Below are the code and all the weights of a small trained network. Each question names an input and a target symbol and asks about switching units off, where a switched-off unit gives its printed mean instead of its output.

import numpy as np


def w(rows, s, z=0):
    codes = np.array(rows[::2]) - 128.0
    scale = np.full(codes.shape[1], s)
    scale[-1] = z or s
    return codes * scale


def f(y):
    return y / 2 * (1 + np.tanh(0.7978845608 * (y + 0.044715 * y**3)))


def softmax(a):
    e = np.exp(a - a.max(-1, keepdims=True))
    return e / e.sum(-1, keepdims=True)


def log_softmax(a):
    a = a - a.max(-1, keepdims=True)
    return a - np.log(np.exp(a).sum(-1, keepdims=True))


def net(x, mask):
    ids = ['ΔΞΠΨΩγεζμστ'.index(c) for c in x.split()]
    T = len(ids)
    res = E[ids] + P[:T]
    u = 0
    for l in range(3):
        q, k, v = (res @ M[l].T for M in (Q, K, V))
        z = softmax(np.where(np.tri(T) > 0, q @ k.T / 2**0.5, -1e9)) @ v
        res = res + np.where(mask[u], z, O[l][:, -1]) @ O[l][:, :-1]
        u += 1
        y = f(res @ A[l][:, :-1].T + A[l][:, -1])
        res = res + np.where(mask[u : u + 4], y, B[l][:, -1]) @ B[l][:, :-1]
        u += 4
    return log_softmax(res[-1] @ U[:, :-1].T + U[:, -1])


Q, K, V, O, A, B = {}, {}, {}, {}, {}, {}
E = w([
[131,181,158,218,140,151,188,118,70],'Δ',
[115,113,178,50,116,122,23,104,118],'Ξ',
[30,127,63,110,51,124,119,167,7],'Π',
[110,81,59,129,38,120,177,125,38],'Ψ',
[189,140,203,143,67,107,244,82,82],'Ω',
[171,11,54,64,182,122,171,107,90],'γ',
[192,134,190,136,116,152,76,66,90],'ε',
[200,127,186,168,193,38,123,78,85],'ζ',
[146,89,122,176,167,163,106,205,42],'μ',
[208,92,138,147,118,136,110,126,203],'σ',
[120,134,110,118,111,76,138,117,197],'τ',
],0.019)
P = w([
[107,77,190,193,66,128,151,52,122],'0',
[186,157,105,65,11,87,78,115,102],'1',
[71,79,156,194,117,103,147,54,139],'2',
[172,197,97,139,100,85,36,191,181],'3',
[37,74,119,179,171,72,156,32,137],'4',
[150,188,82,105,161,70,73,171,177],'5',
[48,68,135,200,180,63,169,42,135],'6',
[123,189,84,71,212,80,84,148,185],'7',
],0.011)
Q[0] = w([
[92,248,131,162,122,139,171,101,97],'0.h0',
[118,80,138,141,169,155,100,178,55],'0.h0',
],0.017)
K[0] = w([
[98,254,115,173,118,111,175,111,71],'0.h0',
[121,84,89,157,155,206,79,157,14],'0.h0',
],0.012)
V[0] = w([
[118,48,139,187,29,82,108,96,117],'0.h0',
[180,252,70,69,212,162,199,102,194],'0.h0',
],0.0042)
O[0] = w([
[145,93,147,126,254,98,130,110,119,253],'0.h0',
[177,104,127,110,129,164,71,104,142,22],'0.h0',
],0.015,0.0037)
A[0] = w([
[156,85,97,165,115,101,98,113,139,162],'0.n0',
[119,124,118,113,171,131,123,74,145,138],'0.n1',
[157,142,89,111,11,143,144,166,140,138],'0.n2',
[30,92,160,136,63,88,127,93,142,3],'0.n3',
],0.011,0.004)
B[0] = w([
[90,168,181,139,85,83,206,160,39,238],'0.n0',
[186,99,217,178,131,119,172,160,132,252],'0.n1',
[117,33,166,85,168,147,20,121,3,161],'0.n2',
[76,156,143,85,64,108,180,108,139,210],'0.n3',
],0.013,0.0039)
Q[1] = w([
[130,133,101,46,121,134,47,148,118],'1.h0',
[158,254,105,95,133,140,83,152,72],'1.h0',
],0.009)
K[1] = w([
[101,157,138,37,172,186,150,166,161],'1.h0',
[111,54,165,114,47,254,72,91,117],'1.h0',
],0.0062)
V[1] = w([
[118,11,58,143,63,253,142,100,197],'1.h0',
[154,221,152,43,218,79,134,198,91],'1.h0',
],0.0051)
O[1] = w([
[225,79,255,177,224,190,236,153,15,4],'1.h0',
[135,33,114,72,205,68,40,143,92,159],'1.h0',
],0.0074,0.016)
A[1] = w([
[158,127,120,91,105,122,228,41,2,58],'1.n0',
[83,102,90,165,160,181,184,103,102,4],'1.n1',
[168,160,93,124,130,85,146,141,209,132],'1.n2',
[159,190,136,223,168,118,251,93,151,136],'1.n3',
],0.0083,0.0024)
B[1] = w([
[142,93,94,77,120,172,121,99,188,218],'1.n0',
[94,53,176,119,109,221,143,130,6,153],'1.n1',
[109,144,91,152,147,253,160,204,103,254],'1.n2',
[163,166,129,164,223,192,144,110,155,233],'1.n3',
],0.014,0.0062)
Q[2] = w([
[106,129,176,136,124,19,142,113,159],'2.h0',
[64,100,113,189,163,141,2,143,192],'2.h0',
],0.0077)
K[2] = w([
[99,134,197,120,99,2,152,226,154],'2.h0',
[179,148,96,233,116,52,100,119,58],'2.h0',
],0.0043)
V[2] = w([
[93,197,237,2,92,163,137,226,149],'2.h0',
[116,159,61,80,94,169,169,184,131],'2.h0',
],0.005)
O[2] = w([
[169,160,253,154,121,153,143,139,103,1],'2.h0',
[136,120,100,98,96,186,61,151,187,125],'2.h0',
],0.017,0.0059)
A[2] = w([
[246,148,102,60,159,105,24,55,62,141],'2.n0',
[228,134,152,203,255,85,59,85,125,193],'2.n1',
[164,118,119,157,206,142,203,183,177,8],'2.n2',
[135,53,90,187,130,59,143,100,164,2],'2.n3',
],0.0067,0.0038)
B[2] = w([
[125,132,108,130,97,135,95,167,42,225],'2.n0',
[209,119,140,179,102,146,43,85,128,227],'2.n1',
[123,151,179,4,46,137,105,155,51,239],'2.n2',
[106,107,127,124,194,145,17,175,139,255],'2.n3',
],0.013,0.0055)
U = w([
[69,145,119,169,150,168,88,72,72,41],'Δ',
[92,139,162,122,148,70,126,91,119,140],'Ξ',
[68,92,140,158,80,150,99,127,113,62],'Π',
[122,64,90,174,106,139,141,100,158,100],'Ψ',
[151,214,90,51,184,86,107,92,179,43],'Ω',
[107,83,146,100,166,127,106,153,117,63],'γ',
[151,73,101,193,88,70,91,63,170,75],'ε',
[137,148,74,155,121,46,114,146,253,254],'ζ',
[69,56,135,211,135,152,151,164,57,135],'μ',
[188,147,90,121,48,44,63,155,63,133],'σ',
[102,207,115,94,189,138,161,184,122,163],'τ',
],0.0066,0.0082)

Each question gives the input, a string of symbols that net reads in full, and the target symbol t.
The units are the heads (2 rows each of Q, K, V and O) and the neurons (one row each of A and B). Each row of codes is followed by its name. A weight is (code - 128) times the scale printed after its matrix; where a second scale follows, it is the last column's (O, A, B and U).
mask holds one flag per unit, layer by layer, with each layer's heads first. A switched-off unit (its flag False) gives its mean, the last column of its rows in O or B, instead of its output. The means were averaged over made-up inputs and are rounded, as every weight is.
A unit's drop is (log p(t) with every unit on - log p(t) with that unit switched off) / (log p(t) with every unit on - log p(t) with every unit switched off).
The circuit of an input: a set's keep is (log p(t) with only the set's units on - log p(t) with every unit switched off) / (log p(t) with every unit on - log p(t) with every unit switched off). Starting from the 12 units with the biggest drops (on a tie, the unit counted first), units are removed one at a time, each time the one whose removal leaves the highest keep (on an exact tie, the one counted first), for as long as the keep stays at least 0.8.
circuit, biggest first: the units of the circuit, biggest drop first
most important unit: the unit with the biggest drop
k most important neurons: the k neurons with the biggest drops, biggest first
top k neurons in layer l: the k neurons of layer l with the biggest drops, biggest first
input Ψ Δ Ξ Ω Δ, target Δ: circuit, biggest first	(1.n3; 1.h0; 2.n1)
input Δ Ω ζ Π μ Ξ, target σ: circuit, biggest first	(1.h0; 2.n0)
input γ Δ Ω Ω Δ Ξ Π τ, target σ: circuit, biggest first	(0.n2; 0.h0; 2.n0)
input Δ σ Ω ζ μ ζ ζ, target ζ: circuit, biggest first	(1.h0; 2.n2)
input Δ Ψ Δ ε ε σ Δ Ω, target σ: most important unit	0.h0
input Ξ τ ζ Δ Ω Δ σ ε, target σ: 3 most important neurons	(2.n0; 0.n3; 2.n1)
input Ξ Δ Ξ Δ Δ ε Δ γ, target σ: circuit, biggest first	(0.h0; 2.n0)
input Ω Δ Ω ζ Δ γ Δ Ξ, target σ: circuit, biggest first	(2.n0; 0.h0)
input Δ Ξ σ ζ ζ ζ ε, target ζ: circuit, biggest first	(1.h0; 2.n2; 1.n1)
input μ Ξ Δ Ξ μ γ τ ζ, target σ: 2 most important neurons	(2.n1; 2.n2)
input Δ ε Π ε Ξ σ γ, target γ: 4 most important neurons	(1.n0; 1.n3; 2.n2; 0.n1)
input Π Δ Ξ τ τ, target τ: top 2 neurons in layer 1	(1.n3; 1.n2)
input μ Π Δ Π Π, target Π: 3 most important neurons	(0.n3; 1.n1; 1.n0)
input Π Δ ζ Δ Ψ, target ζ: most important unit	1.h0
input τ Ξ Ψ, target Ψ: 3 most important neurons	(1.n0; 1.n1; 0.n3)
input Ξ Ψ ζ γ Δ μ, target σ: circuit, biggest first	(0.h0; 1.n3)
input γ Ψ ζ τ, target σ: circuit, biggest first	(0.h0; 0.n2; 2.n0)
input σ ζ ε, target ζ: circuit, biggest first	(1.h0; 2.n2; 0.h0)
input μ ζ ζ μ μ Ω Δ σ, target σ: 3 most important neurons	(0.n2; 2.n0; 1.n2)
input ζ Δ ζ γ Ξ Ξ ε ζ, target τ: circuit, biggest first	(1.n2)
input γ γ Ψ Π Ξ, target Ξ: top 2 neurons in layer 1	(1.n2; 1.n3)
input Δ Ξ ζ, target ζ: circuit, biggest first	(1.h0; 2.n2; 1.n1)
input Ω ζ τ Δ, target σ: 2 most important neurons	(0.n2; 1.n2)
input Δ Ω Ψ σ γ, target γ: 4 most important neurons	(0.n1; 2.n2; 1.n3; 1.n0)
input σ Δ τ τ Ω ζ, target σ: top 2 neurons in layer 2	(2.n1; 2.n2)
input γ Ψ ε Δ ε μ Ξ, target Ξ: 2 most important neurons	(0.n3; 1.n2)
input Ξ γ ζ μ Δ ε τ μ, target ζ: most important neuron	(2.n2)
input Ω Δ Ω, target Ω: 3 most important neurons	(1.n3; 2.n2; 1.n0)
